Each row has a class, written after it.
[  3 -47  10 -50  35 -51 -38 -17 -12  -9  39   5  14 -17  26  29 -33   1
  89   2  35  17  23   7 -38  -8  32  23  44  67 -10  -9  24  -1  -6] | Q
[  9   9 -33 -23  37  50 -22   2  -8  20  23 -26  21 -22  16  40 -18  -5
  -2 -20 -22  12  -5   5 -37 -21 -16  -9  17  46  25 -26  11  15  11] | D
[ -8  42  -8 -23   9   7  -7 -33  -8   5   4 -56  28  17  21  15  47  11
 -14 -40  12  -5  -7  26  -2  27 -12  -7  -5  27  10   9 -11 -33  -6] | J
[-15   7  13   8 -20 -13  17  16 -10   2 -26 -15  -3   1 -16  -4  -6  -3
  -6   0  -3 -11  -6   7   4  -3   9 -13   5 -24  -8  -5  11 -11  -5] | U
[-14  16 -16 -21   5  -5 -39  -4  12   4  -5   6 -34  16 -12 -27  -5  15
   0 -15 -26  16  50 -20 -11  12 -19  -3 -27 -30   4 -26  23   3  23] | R
[ 33  -1 -39 -29  20  64  -6 -27   6   5   7  16  19  10   4 -30  17   5
  -6 -41   4   9 -16  28 -35 -15 -40  23 -41  16 -14 -29 -15   0  18] | X
[ 15  36 -27 -48  44 -16  -8 -49  16  -8   5  28  -8  46 -18 -32  24   8
  51 -35  61 -20  47  28  -6  40 -15  22 -86 -40 -11  -7 -46 -28   0] | U
[ 20  34 -27 -44  16  20  11 -44  13  -5  -3  22   6  37 -20 -38  30   5
  24 -27  62 -23   2  56 -21  37 -35  19 -80 -40 -14  -4 -38 -16   2] | X
[-10   0  -3 -26  -9  -5  -5 -17  -7 -21   6   0  12  17  10  -5  35   7
   1 -19   1   7  -5  36 -13 -19  -4  16  11 -10 -13  -2  10 -14   9] | U
[ 23 -29   9  18  39 -13  50  11 -10  23   0 -18  40 -44 -10  39 -66 -25
  78  31  81 -49 -53  14 -24  17  28  -5  16  65  -1  -5 -33  -1 -47] | L
[ 16  62 -18 -21  62  14   3 -57  -2  20  13 -51  11  15   4  17  30   9
   6 -54  60 -32   9  20  15  49 -11  -6 -58  18  12   2 -59 -31 -13] | Z
[ 20  11 -32 -40  18  52   2 -33   6 -11  19   8  28  16   5  -5  35   0
   5 -31  24   0 -26  59 -38 -10 -37  28 -29   2  -8 -20 -15  -3  10] | X
[ 31   5  -2  12  41  18   2 -50  -4   9  37 -37  40 -23  21  49  25   0
   7 -20  30 -10 -32  11   1  10  16  -6   3  55  17  20 -46   0 -14] | F
[ -20   36  -19   30  -43   37   -8   29   29   -7  -18   34  -47   26
  -49  -21   11    0  -65   37  -66   -4   29  -18   23   -8  -20  -19
  -31 -114   10   -8    8   27   34] | L
[ 12  -2  19  -4 -35  28  11 -28 -14 -15 -12  -9  29  30  35 -39  89  16
 -58 -35 -14  13 -27  21  11 -29 -19  25  -8  13 -13  13  -8 -35  15] | H
[-26  -1 -20 -42  38  11 -52  34 -19 -13  24 -43   1 -10  37  39 -11 -15
   2   1 -39  36  18 -12 -34 -33  -3   8  45  29  15 -43  56  27  13] | Q
[  7 -28 -12 -20 -16  -3 -17   2  21  -8   0  63 -10  17 -22 -31 -14  10
  27  -4 -18  16  25   3 -35 -27 -16  19  -8 -18 -14 -25  17  -2  22] | J
[ -7  -7 -33 -40  -8  33 -42  26  29 -12   5  77 -35  13 -37 -20 -40   8
  17 -20 -68  43  53  -4 -50 -52 -42   0 -13 -50   0 -64  51  16  46] | J
[ 12  -6 -20 -11  23  28  18  17   1  13   5  -7  23 -18  -5  15 -29 -14
  22 -11   5 -10 -25  16 -36 -14 -15  -4   4  37   8 -29  -1   2  -7] | J
[ 18 -14 -13  12 -29  20   8  -1  26  23 -16  64 -24  11 -62 -24 -39  22
   9   3 -13 -24  10   9 -21   0 -17 -16 -39 -46  -7 -16 -24   4  10] | C
[ 13  13   0 -16  18   2  38 -35   0 -11  -1  -2  22  20  -4   7  36  -7
  23 -13  74 -35 -29  46  -6  19 -14  11 -40  -7  -1   8 -44 -21 -21] | H
[ 14 -27  -2  12  -1  40 -23  12 -23  20   7 -20  29 -32  36   4 -11  -1
 -19  -8 -48  24 -19 -25 -22 -39   6   2  43  79  -1 -16  18   3  12] | L
[-11  13  32  10  -8 -29   1 -26  -9 -11  -8 -11  -2  22  21 -15  45  12
  -4 -10  13   3   5  -1  30  22  13  17 -10  -8 -16  15  -4 -29  -3] | B
[ -1 -14  -4  -3  49 -44 -37 -20   6   1  41  10 -15  -6  11  57 -36   4
  67  18   8  -4  39 -25 -10   7  39   1  23  28  15  -7  -4  10 -13] | C
[-25 -17  15 -38 -30 -31 -39  18 -23 -33 -16   7  -6  26  47 -59  43   6
 -14 -21 -57  55  30 -22  -1 -44   4  48  23 -16 -36 -18  61 -16  28] | U
[ 25 -56  14  16 -47  30  39   3  -1 -18   8  43  39 -14  -1  -3   9   0
   0   6  -8  -4 -74  41 -31 -56 -10  19  42  27 -16   0  -7  -1  -4] | J
[ -2  -3  10  16 -23 -20  38   0   8  18 -19   0   6  -3 -34  15 -21   6
  12  23  21 -38 -25  26  -4  13   5 -26   4 -19   0  18 -25  -2 -24] | D
[ -7 -15  15  37   1 -10   1  25  -4  -3  10 -28   6 -27  21  47 -15 -29
  -3  49 -23   5 -18 -21   4 -23  36  -7  52  14   9   0  21  23 -16] | X
[-12  45 -28 -27  53  21 -20  -3 -19  12   8 -82  23  -5  27  41  10  -8
   3 -19  16  -6   1   4 -14  27  -9 -13  -2  41  24 -15   2  -5  -6] | L
[-21  47 -31 -42  43  15 -53 -17   2   1  23 -33 -18  14  13   9  18   6
  -6 -32 -19  16  48  -6 -13  20 -22   0 -24  -4  23 -25  21   4  25] | R
[ 20   5  -8   0  10 -20 -33 -36  31 -28  13  69 -37  43 -17 -41  34  12
  22  -7  -4   8  80 -38  30   5  -2  31 -64 -66  -9  -5 -25  -2  33] | V
[-17  20 -21 -19  39  18 -40  15 -24 -13  29 -61  16  -9  43  43  18 -12
 -17 -17 -28  28   7 -12  -8 -29   0   2  42  36  19 -24  38  11  18] | V
[  7 -13 -25  16  16  36   8  44  -4  14   0  -4   1 -33 -27  26 -57 -21
   6  18  -8  -8 -17 -10 -23 -24 -10 -23  14   8  13 -35  11  31   3] | V
[ 20 -27  -9 -34   8  28  -5 -25   7 -30  45  31  31   5  24  17  40  -3
  10  -9  16  15 -35  55 -33 -50 -11  53  19  22 -10  -9  -4  -3  19] | Z
[ -4  47  20  33  44 -51  18 -49  22  33   0 -19 -29   4 -57  55 -40  10
  68  12  84 -63  28  10  28  94  32 -53 -46 -23  24  17 -65 -23 -40] | B
[ 19 -11  12 -16 -39  22  20 -21   1 -12 -10  29  22  25   4 -43  53  17
 -31 -23   6   0 -37  49 -11 -29 -20  36 -16  -8 -31   5 -16 -34  17] | Z
[-11  -9  37  50 -26 -59   2   2  25  -7   4  15 -22   0 -33  28   2  10
   0  48 -21  -8  23 -17  29  -4  46 -24  24 -51   8  30   0  10  -3] | F
[ 17  20 -18  12  23  36  -2 -16  -9  18   5 -35  15  -3  20  12  20   8
 -25 -22  -7 -16  -7 -12   9  13  -9 -12 -20  23  17  -5 -29  -5  -5] | C
[-10  10   2  15  -5 -11  21  -3  16  10   4 -13   3  -4 -31  50 -11  -4
   8  28  24 -28 -19  31  -6  11   6 -42  20 -16  26  10  -8   5 -18] | H
[ -7   8  18 -15 -34  -2  15  -8 -11 -23 -10 -19  24  20  12 -24  69  11
 -41 -12  -4  10 -30  33   6 -12  -8  17   2 -25 -15  25   2 -15   8] | F
[  8  35  13  36 -30  20  37 -24   0  10 -35 -20  -2  26 -31 -20  45  17
 -60 -12  15 -45 -17  14  42  35 -11 -26 -52 -43  -4  26 -53 -24  -3] | Q
[  7 -25 -27  28  30   6 -29  21  12  30  24   8 -11 -37 -22  43 -70 -16
  30  24 -34   4  23 -39 -18 -21  27 -23  36  26  20 -28  13  35  -1] | U
[ -5 -17 -37 -95  43  -1 -45  19  14 -18  16  52   0   5   8  -8 -41  -6
  79 -22   3  44  44  12 -72 -35 -28  45 -12  -8  -9 -59  56   7  27] | D
[  1 -28  21   3  32 -30  -2   3 -15  13  31 -49  41 -44  28  89 -34 -21
  55  25  35  -5 -29   8 -28 -12  43 -20  77  90  26   6  14  -5 -38] | H
[-33  21 -32 -23  -8  42 -25  56 -11   0 -17 -42 -11  -9  12  11  -5 -11
 -53   0 -75  36   8 -26 -22 -33 -26 -13  26 -31  18 -39  69  30  28] | D
[-12 -35  11  16 -40   5 -16  36  13 -30  15  31 -10  -4  -6  -1  17  -4
 -34  37 -71  38  -7 -14  -3 -63   9  22  48 -50  -3  -5  42  40  28] | F
[-17  -2  29  36   5 -68  23  11  -3  23 -15 -29 -14 -19 -19  49 -56   0
  45  42  26 -44   5 -22  18  39  51 -41  24  -2  10  13 -11  -6 -46] | C
[-14  86 -23 -26  45  13 -25 -39 -13  14   3 -90   2  30  28  31  54  16
 -30 -50   7 -17  30   0  21  58 -11 -20 -46   0  28   2 -22 -27  -2] | C
[  11   69   19    2   -6  -17   50  -56   21    3  -28   16   -5   49
  -41  -13   40   19    6   -4  100  -73    9   56   45   89   -7   -8
 -113  -87   -5   44  -81  -60  -20] | C
[ -7 -39 -12 -52  28 -33 -20  35  -4  -2  19  15  12 -26  -5  28 -76 -13
  85  11  22  22  13  17 -59 -31  11   9  45  42  -6 -37  58   4   7] | V
[ 38  -3  14  32 -57  27  52 -34  10  -2 -33  43  10  33 -25 -81  57  29
 -28 -16  18 -38 -46  27  27   9 -25  14 -58 -43 -30  17 -66 -23   8] | L
[  2 -16  14  51   0 -14  20  16   2  31  -6 -22  11 -37 -18  44 -49  -6
  16  22  -1 -24 -21 -16   0   8  26 -38  42  41  13  -2  -3   4 -25] | J
[ -5  -8  19  15 -33   2  17  -5  -4  -4  -1 -16  14  -1  11  -1  30   5
 -29   7  -7  -8 -41  24   3 -10  -1   1  21   9  -2  14   1  -9   2] | R
[ 15  -9  -3   0   7  10  39   4  12   3  13  10  16 -16 -29  35 -26 -12
  29  18  48 -37 -56  52 -25  -6  -5  -7   5  -4   2  -3 -34  10 -22] | Z
[-11 -29 -14  -7 -11  15  -5  43  11  -6  -1  31 -15 -14 -17 -14 -37 -14
  10  23 -28  13 -10  -5 -32 -30 -21  10  13 -23  -1 -38  36  33  14] | R
[ 30  -9  19 -19  63 -21  -8 -56 -16 -14  42 -17  45  -2  73  18  39  -7
  57 -28  55  11  -6   3   6  11  23  47  -4  88  -9  11 -31 -34 -20] | B
[  4  -7  28  31 -30 -22  29 -12  -1  -4 -17   8  -5  14  -8  -2  15  14
  -4  14  10 -29 -14   0  27  10  15  -4  -9 -28  -9  20 -30 -15 -16] | C
[ 15  -7  -1  32 -67  49  37   6   0 -10 -38  33  -4  28 -23 -70  48  13
 -78 -12 -55  -6 -31   9  17 -41 -29   2 -27 -55 -22  -1 -22  -6  20] | U
[  5  11  22 -14 -13 -36  44 -43   8 -26   2  11  22  30  -6  -1  48   4
  33  -2  72 -37 -26  56  15  29   1  15 -25 -24 -10  35 -46 -40 -21] | J
[ 32   0  10  -6  22 -23  59 -36  -3   3 -31  15  19  17 -13 -35  10  -7
  55 -14 108 -50 -19  17   8  46  -6  17 -76  -1 -19  11 -61 -39 -40] | H
[  3  -6 -12 -45  36  -5 -32  -6 -13 -21  27  -6  18   2  41  11  14 -14
  33 -17   0  25  13   5 -26 -23   9  36  13  27  -3 -21  22  -6   9] | U
[  8  26  -7 -12  -4  20  12 -27 -11   0  -1 -22  20  12  -3  -3  35  11
 -15 -29  29 -15 -15  37   6  14 -18  -9 -22   4  -1  10 -21 -26   6] | V
[ 20  31  13   0  -3 -11  24 -57   2  -4   0  -6  15  25  -9  -7  49  18
   6 -22  61 -36  -3  38  30  44  -1  -1 -50 -12  -8  33 -57 -43  -7] | V
[-16  19 -24 -51   9  19 -24  11 -11 -16 -24   0 -11  39  16 -51  35  -1
 -25 -35 -20  31  33 -10 -23 -19 -40  28 -37 -28 -11 -36  38  -6  27] | H
[ -8 -14  -7 -14  11   0  24  41  -3   6  -6   0  12 -24 -13  21 -57 -26
  43  19  17 -10 -26  13 -40 -13   0  -5  21  15   3 -28  20   7 -18] | J
[ -21   37   -9 -110   45  -36  -50  -27  -29  -22    9  -44   23   27
   60  -28   41   11   50  -55   38   32   55   21  -36   25   -8   42
  -15   34  -15  -16   48  -43   20] | L
[-17   5 -43 -52  26   7 -48  -7  41 -11  39  57 -30  22 -46  30 -29   2
  52  10   4  15  52  36 -56 -13 -32  -3  -5 -49  23 -40  21  33  18] | H
[-15 -21  33   6 -23 -20  -7  16 -17 -14 -17   4   3   2  32 -30  14  -2
  -6   1 -21  33  -4 -19   6 -22   9  28  23   6 -28  -7  40 -14   6] | B
[ 10 -22  -3   7  12 -16  13  22  17   6  -4  24   2 -12 -35   7 -40 -10
  40  25  27  -8  -9   5 -26  -5   6   3  -8 -16  -4 -11   0  21  -8] | F
[  0 -16 -15 -27  -6  21 -50   6  -4   1   1  13  -7   8  18 -24  12   8
 -18 -23 -55  47  37 -27 -27 -40 -18   9   8  15   1 -28  45   1  31] | H
[  1  66  20  34 -15 -13  37 -39 -13   6 -41 -49  -6  32  -8 -25  62  13
 -46 -20  45 -46  -2  -2  77  71  -2 -21 -67 -47  -6  41 -57 -40 -13] | V
[ 27 -60  41  22 -65 -20  36  -1  -6 -26 -28  76   6  19  -1 -80  33   0
   2  10  -4   0 -25  -6  19 -40  21  54 -15 -30 -55  15 -18 -27   8] | U
[-19  61   3   9  -9 -14  -7 -34  13   8 -30   1 -39  47 -30 -43  35  29
 -25 -25   9 -13  48  -6  42  60 -16 -23 -74 -77 -11  10 -25 -31   5] | B
[ 12 -35 -13 -20  42  -1   4  14   2  11  26   1  29 -31  -1  53 -51 -25
  64  16  34  -5 -17  18 -57 -24  10  -3  33  61  17 -26  13  10 -17] | H
[  7   7 -28 -70   1   7 -29 -35  29 -13   6  72 -18  43 -31 -51   8  26
  31 -36  14  13  45  44 -51   2 -44  28 -67 -40 -16 -26   8 -21  40] | R
[ -32    4   -7    7  -55   39  -42   45   -4   -2  -21    7  -40    5
   -7  -32    1    8  -67   23 -110   38   34  -35   -7  -39  -19   -8
   23  -54    3  -31   59   30   40] | L
[-20  47 -30   4  41  -7 -39  15  19  39  -9 -21 -54   2 -40  10 -50   1
  -2  -4 -27  -5  73 -51   5  26   2 -37 -31 -41  18 -34   8  16   8] | Z
[ -7  54  -7  18  21  -8 -10 -10  -2   3 -24 -18 -35  30  -6 -30  27   5
 -28 -17  -1 -11  52 -45  57  39  -3  -7 -64 -52   0  -3 -18 -12  14] | V
[  7  30  14  31 -21  -2  23 -38  19 -22  -8  18 -15  41 -30 -21  73  13
 -36   1  14 -25  -1  10  43  23  -2  14 -59 -83  -7  33 -53  -4   5] | F
[-18  21   6  67  11  -5 -17  34   5  32 -18 -40 -38 -20 -14  24 -27  -8
 -50  22 -57  -4  33 -79  44   1  28 -37  14 -21  17 -12   9  18   1] | Z
[ 20 -41   3  20 -21  -7   0   6  18   1 -11  75 -18  -1 -35 -38 -31   0
  20  16 -15   3  22 -20  -2 -26  10   9 -14 -35 -21 -12  -4   5  16] | U
[  7  36 -19 -31  39   8   6 -36  -7  -2  16 -35  21  21  15  31  28   8
  16 -23  46 -31  -9  41 -14  31 -14   2 -29  14  15   2 -36 -16 -17] | C
[ -2   6   9   7  -4 -36  10 -13  16   8 -13  17 -18   9 -30 -18 -17   9
  27  11  32 -28  14   4   1  32   3 -11 -29 -28  -3   6 -14 -10  -9] | R
[-15  35 -13  24  17 -24 -21 -16  28  10   5  -1 -43  15 -35  22 -14  -3
  16  29   0 -21  48 -20  20  39  14 -25 -26 -63  15  -1 -18  21 -12] | X
